Here is a tiny trained network, its code and every weight. The questions are about switching its units off for an input and a target symbol, where a switched-off unit gives its printed mean instead of its output.

import numpy as np


def w(rows, s, z=0):
    codes = np.array(rows[::2]) - 128.0
    scale = np.full(codes.shape[1], s)
    scale[-1] = z or s
    return codes * scale


def f(y):
    return np.maximum(y, 0)


def softmax(a):
    e = np.exp(a - a.max(-1, keepdims=True))
    return e / e.sum(-1, keepdims=True)


def log_softmax(a):
    a = a - a.max(-1, keepdims=True)
    return a - np.log(np.exp(a).sum(-1, keepdims=True))


def net(x, mask):
    ids = ['ΛΨζημσω'.index(c) for c in x.split()]
    T = len(ids)
    res = E[ids] + P[:T]
    r = res
    for j in range(3):
        rows = slice(2 * j, 2 * j + 2)
        q, k, v = (r @ M[0][rows].T for M in (Q, K, V))
        z = softmax(np.where(np.tri(T) > 0, q @ k.T / 2**0.5, -1e9)) @ v
        o = O[0][rows]
        res = res + np.where(mask[j], z, o[:, -1]) @ o[:, :-1]
    y = f(res @ A[0][:, :-1].T + A[0][:, -1])
    res = res + np.where(mask[3:7], y, B[0][:, -1]) @ B[0][:, :-1]
    return log_softmax(res[-1] @ U[:, :-1].T + U[:, -1])


Q, K, V, O, A, B = {}, {}, {}, {}, {}, {}
E = w([
[117,179,192,210,93,177,181],'Λ',
[162,152,108,93,208,114,138],'Ψ',
[142,107,113,170,122,60,137],'ζ',
[134,148,169,95,250,124,91],'η',
[117,90,134,145,193,142,114],'μ',
[107,160,161,137,122,39,108],'σ',
[104,103,190,190,131,55,91],'ω',
],0.018)
P = w([
[12,147,45,90,138,89,185],'0',
[92,121,102,180,209,100,101],'1',
[150,124,207,68,132,141,90],'2',
[112,112,196,100,140,75,217],'3',
[117,183,107,218,215,124,85],'4',
[161,163,255,79,123,155,164],'5',
[105,135,155,145,176,72,198],'6',
],0.014)
Q[0] = w([
[187,62,217,4,95,70,112],'h1',
[104,200,201,194,223,49,213],'h1',
[59,145,80,179,178,102,175],'h2',
[153,75,203,97,132,106,239],'h2',
[134,122,213,184,200,83,113],'h3',
[142,132,51,112,70,178,128],'h3',
],0.012)
K[0] = w([
[154,172,66,193,154,128,25],'h1',
[154,219,198,178,60,248,199],'h1',
[145,103,231,56,82,146,212],'h2',
[198,187,142,152,107,161,66],'h2',
[46,153,47,128,12,176,149],'h3',
[203,119,157,137,185,50,115],'h3',
],0.011)
V[0] = w([
[229,64,79,181,91,212,202],'h1',
[132,129,25,1,209,177,155],'h1',
[131,187,214,126,161,227,101],'h2',
[202,235,109,53,95,42,171],'h2',
[59,130,24,69,102,168,136],'h3',
[163,159,151,205,112,223,225],'h3',
],0.0097)
O[0] = w([
[248,61,110,168,132,101,181,11],'h1',
[165,218,146,110,105,96,144,69],'h1',
[106,165,125,189,73,96,76,178],'h2',
[129,133,207,91,95,210,150,127],'h2',
[174,186,180,169,124,64,133,195],'h3',
[110,176,75,173,94,157,69,78],'h3',
],0.014,0.012)
A[0] = w([
[255,99,233,198,124,44,148,160],'n1',
[184,43,179,151,55,218,127,105],'n2',
[155,167,201,146,237,49,254,163],'n3',
[143,149,213,45,58,164,119,2],'n4',
],0.006,0.0024)
B[0] = w([
[204,178,78,79,108,146,184,176],'n1',
[115,145,107,67,191,13,35,144],'n2',
[186,105,112,69,61,99,145,250],'n3',
[154,64,147,154,51,141,2,179],'n4',
],0.0091,0.021)
U = w([
[124,255,162,115,133,112,96,178],'Λ',
[192,86,163,134,106,126,80,57],'Ψ',
[244,99,161,100,42,189,99,145],'ζ',
[128,39,161,55,29,242,68,202],'η',
[171,185,76,85,170,57,176,172],'μ',
[172,44,176,66,91,138,219,119],'σ',
[67,61,156,88,182,47,172,5],'ω',
],0.0057,0.0023)

Each question gives the input, a string of symbols that net reads in full, and the target symbol t.
The units are the heads (2 rows each of Q, K, V and O) and the neurons (one row each of A and B). Each row of codes is followed by its name. A weight is (code - 128) times the scale printed after its matrix; where a second scale follows, it is the last column's (O, A, B and U).
mask holds one flag per unit, heads first, then neurons. A switched-off unit (its flag False) gives its mean, the last column of its rows in O or B, instead of its output. The means were averaged over made-up inputs and are rounded, as every weight is.
A unit's drop is (log p(t) with every unit on - log p(t) with that unit switched off) / (log p(t) with every unit on - log p(t) with every unit switched off).
The circuit of an input: a set's keep is (log p(t) with only the set's units on - log p(t) with every unit switched off) / (log p(t) with every unit on - log p(t) with every unit switched off). Starting from all 7 units, units are removed one at a time, each time the one whose removal leaves the highest keep (on an exact tie, the one counted first), for as long as the keep stays at least 0.8.
circuit, biggest first: the units of the circuit, biggest drop first
k most important neurons: the k neurons with the biggest drops, biggest first
which heads matter: for each layer, one digit per head in row order, 1 if its drop is at least 0.15 and else 0, layers parted by /
input η ζ η Ψ Ψ, target ζ: most important neuron	(n4)
input η Λ Λ Ψ σ σ, target η: which heads matter	001
input η Ψ μ, target ζ: circuit, biggest first	(h1; h3; n4; n3)
input ω μ η ω, target Λ: which heads matter	110
input σ Ψ η Λ μ, target σ: circuit, biggest first	(h3; h1)
input η μ ω Ψ, target ω: which heads matter	100
input μ σ ζ η Λ ω, target μ: circuit, biggest first	(n1; n4; h3; h2)
input Λ Λ η, target Ψ: circuit, biggest first	(h1; h2)
input ζ Λ Λ ω ζ Ψ, target σ: circuit, biggest first	(h1; h2)
input ω σ η Ψ ω, target ζ: which heads matter	110
input σ Λ ζ η Ψ μ, target σ: circuit, biggest first	(h1; h3)
input ω Λ Ψ ζ, target ω: which heads matter	101
input η Ψ σ, target ζ: 3 most important neurons	(n4; n3; n1)
input ω ζ η, target σ: which heads matter	011
input ω η η Λ, target ω: circuit, biggest first	(h1; n2; n4)
input ω ω ζ ω ζ Ψ Λ, target ω: which heads matter	101
input Λ η η σ ζ ζ, target Λ: circuit, biggest first	(h3)
input ζ η Ψ η σ η, target η: circuit, biggest first	(h1; n4)
input μ η σ Λ σ, target μ: which heads matter	101
input σ μ Ψ σ σ, target η: circuit, biggest first	(h2; h1)
input Λ η ζ ω, target Λ: which heads matter	001
input η η ζ, target Λ: circuit, biggest first	(h1)
input η η η σ, target Λ: which heads matter	110
input Λ σ μ Ψ, target Λ: which heads matter	001
input μ Ψ η ζ η ω σ, target ω: circuit, biggest first	(h1; n4)
input η μ σ, target μ: which heads matter	010
input η ω μ Λ ω, target η: circuit, biggest first	(h3)
